Below are the code and all the weights of a small trained network. Each question names an input and a class and asks about switching units off, where a switched-off unit gives its printed mean instead of its output.

import numpy as np


def w(rows, s, z=0):
    codes = np.array(rows[::2]) - 128.0
    scale = np.full(codes.shape[1], s)
    scale[-1] = z or s
    return codes * scale


def norm(h):
    return h / np.sqrt((h * h).mean(-1, keepdims=True) + 1e-5)


def f(y):
    return y / 2 * (1 + np.tanh(0.7978845608 * (y + 0.044715 * y**3)))


def log_softmax(a):
    a = a - a.max(-1, keepdims=True)
    return a - np.log(np.exp(a).sum(-1, keepdims=True))


def net(x, mask):
    res = np.array(x, float).reshape(1, 8) / 4 @ E
    u = 0
    for l in range(2):
        y = f(norm(res) @ A[l][:, :-1].T + A[l][:, -1])
        res = res + np.where(mask[u : u + 6], y, B[l][:, -1]) @ B[l][:, :-1]
        u += 6
    return log_softmax(norm(res)[-1] @ U[:, :-1].T + U[:, -1])


A, B = {}, {}
E = w([
[136,98,78,155,151,96,74,136],'x0',
[177,132,174,101,145,142,87,130],'x1',
[126,64,214,82,142,104,83,208],'x2',
[121,107,114,246,231,111,127,172],'x3',
[143,126,133,143,1,59,123,186],'x4',
[174,83,71,133,131,45,159,167],'x5',
[118,74,16,122,195,97,64,168],'x6',
[89,102,190,47,169,152,63,183],'x7',
],0.0075)
A[0] = w([
[112,164,157,170,103,152,177,76,10],'L0N1',
[77,146,130,96,151,176,129,163,251],'L0N2',
[143,182,214,67,81,82,138,187,51],'L0N3',
[90,147,162,8,133,167,56,122,69],'L0N4',
[128,126,224,55,40,126,107,168,73],'L0N5',
[128,119,149,113,114,117,107,153,19],'L0N6',
],0.012,0.0012)
B[0] = w([
[154,188,77,124,113,181,147,69,209],'L0N1',
[136,161,75,34,94,87,128,125,184],'L0N2',
[198,77,154,179,56,164,192,150,225],'L0N3',
[8,105,100,34,166,169,111,182,246],'L0N4',
[135,57,220,213,32,78,64,100,254],'L0N5',
[157,121,120,152,86,187,159,75,139],'L0N6',
],0.012,0.0078)
A[1] = w([
[155,252,134,132,133,138,196,76,55],'L1N1',
[161,119,73,171,209,44,137,182,216],'L1N2',
[86,105,100,128,85,141,159,126,127],'L1N3',
[180,143,118,183,139,121,161,179,250],'L1N4',
[167,110,215,141,72,81,117,135,51],'L1N5',
[83,173,175,96,142,131,99,180,79],'L1N6',
],0.013,0.0018)
B[1] = w([
[83,245,159,172,208,208,200,52,253],'L1N1',
[181,120,78,220,119,20,87,164,248],'L1N2',
[205,120,210,85,240,128,142,177,191],'L1N3',
[122,116,62,76,220,127,57,79,211],'L1N4',
[161,115,203,194,66,152,153,145,254],'L1N5',
[128,125,77,30,89,101,182,120,172],'L1N6',
],0.012,0.0071)
U = w([
[96,198,108,169,163,161,189,32,169],'0',
[143,59,209,178,29,125,147,115,192],'1',
[38,85,94,9,142,114,124,140,2],'2',
[137,94,37,195,169,24,94,127,163],'3',
],0.011,0.0008)

Each question gives the input, the list of numbers given to net, and the class t.
The units are the neurons (one row each of A and B). Each row of codes is followed by its name. A weight is (code - 128) times the scale printed after its matrix; where a second scale follows, it is the last column's (A, B and U).
mask holds one flag per neuron, layer by layer. A switched-off neuron (its flag False) gives its mean, the last column of its row in B, instead of its output. The means were averaged over made-up inputs and are rounded, as every weight is.
A unit's drop is (log p(t) with every unit on - log p(t) with that unit switched off) / (log p(t) with every unit on - log p(t) with every unit switched off).
The circuit of an input: a set's keep is (log p(t) with only the set's units on - log p(t) with every unit switched off) / (log p(t) with every unit on - log p(t) with every unit switched off). Starting from all 12 units, units are removed one at a time, each time the one whose removal leaves the highest keep (on an exact tie, the one counted first), for as long as the keep stays at least 0.8.
units of the circuit, in order: the units of the circuit, biggest drop first
most important unit: the unit with the biggest drop
top k neurons: the k neurons with the biggest drops, biggest first
top k neurons in layer l: the k neurons of layer l with the biggest drops, biggest first
drop when u is switched off: that unit's drop, to one decimal
input [6,6,-4,-2,2,-6,0,1], class 2: most important unit : L0N4
input [-6,0,1,1,-6,-1,8,-4], class 3: top 2 neurons in layer 0 : [L0N1, L0N4]
input [-1,1,7,8,1,0,-8,-7], class 0: units of the circuit, in order : [L0N5, L0N1]
input [4,3,8,6,4,-1,6,7], class 2: units of the circuit, in order : [L1N6, L0N5]
input [2,6,-4,8,-7,3,-3,-1], class 3: top 3 neurons : [L1N2, L0N1, L0N6]
input [8,4,8,-1,-1,4,-3,-8], class 3: top 2 neurons : [L0N5, L1N4]
input [-3,6,1,8,6,-1,0,-6], class 3: top 2 neurons : [L0N5, L1N2]
input [6,-5,-5,-8,7,-4,7,0], class 2: top 3 neurons : [L0N5, L1N2, L1N5]
input [0,-3,5,6,3,-3,2,-1], class 3: top 2 neurons : [L0N5, L0N4]
input [-3,7,-2,0,-5,-3,8,-4], class 3: top 3 neurons : [L0N1, L0N4, L1N1]
input [2,0,7,5,4,2,0,-5], class 3: top 2 neurons : [L0N5, L1N4]
input [7,5,-2,4,1,7,-8,-7], class 0: top 3 neurons : [L1N1, L0N5, L0N1]
input [0,-5,-7,6,-7,2,2,8], class 3: top 2 neurons in layer 0 : [L0N4, L0N1]
input [-1,1,1,-6,-8,-4,-2,0], class 2: most important unit : L0N4
input [-1,-7,1,-2,8,-7,4,-8], class 0: drop when L0N5 is switched off : 1.4
input [1,1,6,8,-5,4,-6,-4], class 3: drop when L0N5 is switched off : 0.2
input [1,-5,-2,7,-3,-6,4,3], class 3: drop when L0N4 is switched off : 0.4
